Below are the code and all the weights of a small trained network. Each question names an input and a class and asks about switching units off, where a switched-off unit gives its printed mean instead of its output.

import numpy as np


def w(rows, s, z=0):
    codes = np.array(rows[::2]) - 128.0
    scale = np.full(codes.shape[1], s)
    scale[-1] = z or s
    return codes * scale


def f(y):
    return y / 2 * (1 + np.tanh(0.7978845608 * (y + 0.044715 * y**3)))


def log_softmax(a):
    a = a - a.max(-1, keepdims=True)
    return a - np.log(np.exp(a).sum(-1, keepdims=True))


def net(x, mask):
    res = np.array(x, float).reshape(1, 7) / 4 @ E
    y = f(res @ A[0][:, :-1].T + A[0][:, -1])
    res = res + np.where(mask, y, B[0][:, -1]) @ B[0][:, :-1]
    return log_softmax(res[-1] @ U[:, :-1].T + U[:, -1])


A, B = {}, {}
E = w([
[102,134,129,111,136,86,5,114,146,154,139,141],'x0',
[88,139,38,154,96,51,163,137,146,141,104,133],'x1',
[129,126,125,128,134,129,127,126,129,128,130,128],'x2',
[198,198,87,145,112,171,113,145,187,183,85,83],'x3',
[128,128,129,127,127,128,129,129,127,129,127,127],'x4',
[128,131,131,129,125,127,128,129,128,127,128,129],'x5',
[87,124,80,82,54,189,113,44,91,139,105,129],'x6',
],0.014)
A[0] = w([
[138,115,120,129,118,175,253,136,110,112,119,121,9],'neuron 0',
[183,157,83,124,121,176,122,135,170,165,104,117,88],'neuron 1',
[182,169,98,144,110,150,115,132,147,145,122,110,89],'neuron 2',
[137,129,156,140,141,108,136,137,133,112,120,124,102],'neuron 3',
[90,88,152,129,114,100,148,124,94,86,122,138,69],'neuron 4',
[127,149,140,136,136,127,146,102,124,122,118,141,80],'neuron 5',
[46,75,165,115,154,93,158,93,80,113,158,154,74],'neuron 6',
[99,131,120,125,123,91,17,122,138,134,128,137,4],'neuron 7',
[68,113,92,98,62,195,130,66,87,125,110,132,35],'neuron 8',
[160,122,170,133,178,55,158,182,149,118,133,133,100],'neuron 9',
[153,113,209,111,144,216,103,123,111,121,132,130,15],'neuron 10',
[131,130,121,140,123,144,143,126,138,141,153,152,66],'neuron 11',
[85,130,43,127,101,45,172,138,137,141,110,130,36],'neuron 12',
],0.025,0.0039)
B[0] = w([
[125,125,146,49,154,31,109,47,128,232,103,134,228],'neuron 0',
[145,130,108,74,138,162,113,236,144,70,92,115,217],'neuron 1',
[97,112,122,83,100,155,136,204,110,90,79,144,197],'neuron 2',
[123,129,97,148,106,144,133,123,125,168,163,125,164],'neuron 3',
[129,124,111,76,133,147,134,195,137,97,103,116,202],'neuron 4',
[134,94,68,117,136,127,98,93,148,140,179,98,133],'neuron 5',
[139,137,105,58,115,163,111,221,142,62,45,123,252],'neuron 6',
[136,122,138,60,156,43,140,49,128,237,115,125,220],'neuron 7',
[128,128,142,247,121,155,143,200,129,215,211,134,250],'neuron 8',
[121,130,137,231,110,164,135,182,126,211,197,132,248],'neuron 9',
[123,134,130,171,128,124,137,3,115,9,141,133,227],'neuron 10',
[121,157,52,138,130,100,136,75,167,131,137,62,130],'neuron 11',
[135,129,148,167,131,149,128,9,113,4,144,130,238],'neuron 12',
],0.017,0.03)
U = w([
[125,100,85,95,108,172,99,205,140,81,70,140,254],'0',
[112,112,123,248,100,167,131,169,122,186,210,154,198],'1',
[120,113,142,198,126,147,120,10,94,4,145,156,50],'2',
[126,97,129,74,165,33,101,75,135,209,106,141,14],'3',
],0.005,0.00093)

Each question gives the input, the list of numbers given to net, and the class t.
The units are the neurons (one row each of A and B). Each row of codes is followed by its name. A weight is (code - 128) times the scale printed after its matrix; where a second scale follows, it is the last column's (A, B and U).
mask holds one flag per neuron, in row order. A switched-off neuron (its flag False) gives its mean, the last column of its row in B, instead of its output. The means were averaged over made-up inputs and are rounded, as every weight is.
A unit's drop is (log p(t) with every unit on - log p(t) with that unit switched off) / (log p(t) with every unit on - log p(t) with every unit switched off).
The circuit of an input: a set's keep is (log p(t) with only the set's units on - log p(t) with every unit switched off) / (log p(t) with every unit on - log p(t) with every unit switched off). Starting from the 12 units with the biggest drops (on a tie, the unit counted first), units are removed one at a time, each time the one whose removal leaves the highest keep (on an exact tie, the one counted first), for as long as the keep stays at least 0.8.
units of the circuit, in order: the units of the circuit, biggest drop first
unit that matters most: the unit with the biggest drop
top k neurons: the k neurons with the biggest drops, biggest first
drop when u is switched off: that unit's drop, to one decimal
input [6,-8,6,-2,-5,-5,-1], class 2: units of the circuit, in order	[neuron 10]
input [-5,4,1,-5,-8,-5,6], class 1: top 2 neurons	[neuron 8; neuron 1]
input [-6,5,-7,-7,7,1,0], class 0: top 3 neurons	[neuron 6; neuron 4; neuron 7]
input [8,-1,3,7,8,6,6], class 3: top 2 neurons	[neuron 7; neuron 6]
input [3,-3,1,-3,3,2,5], class 1: top 3 neurons	[neuron 8; neuron 12; neuron 0]
input [-4,2,-6,-3,-8,6,3], class 3: top 4 neurons	[neuron 0; neuron 9; neuron 1; neuron 2]
input [-6,-5,-6,5,6,3,6], class 1: top 4 neurons	[neuron 8; neuron 6; neuron 7; neuron 12]
input [2,-6,4,-7,-6,-3,-3], class 0: top 3 neurons	[neuron 6; neuron 12; neuron 4]
input [-6,0,-6,-7,5,5,-2], class 0: top 2 neurons	[neuron 6; neuron 7]
input [2,-8,1,-8,6,-1,-7], class 0: top 2 neurons	[neuron 6; neuron 12]
input [6,-4,8,-7,-3,-3,7], class 0: top 3 neurons	[neuron 6; neuron 9; neuron 4]
input [8,7,-5,-1,-4,-5,8], class 1: top 3 neurons	[neuron 8; neuron 0; neuron 10]
input [-7,-7,-5,3,1,-8,3], class 2: top 2 neurons	[neuron 10; neuron 7]
input [-7,8,-3,-6,6,-4,-1], class 2: top 2 neurons	[neuron 12; neuron 7]
input [-7,-2,-6,0,6,3,1], class 3: units of the circuit, in order	[neuron 0]
input [-7,3,-1,-4,-8,-4,-5], class 3: top 2 neurons	[neuron 0; neuron 8]
input [3,0,-2,-8,-6,-3,-8], class 0: top 3 neurons	[neuron 6; neuron 8; neuron 4]
input [6,-1,-3,-8,8,6,-3], class 0: drop when neuron 6 is switched off	8.2
input [-6,1,-1,-1,-4,-7,8], class 1: drop when neuron 12 is switched off	0.0
input [6,6,-5,3,4,0,0], class 2: unit that matters most	neuron 12
input [5,3,7,-3,7,6,1], class 3: drop when neuron 10 is switched off	0.3
input [6,3,6,3,-3,8,7], class 1: drop when neuron 0 is switched off	1.8
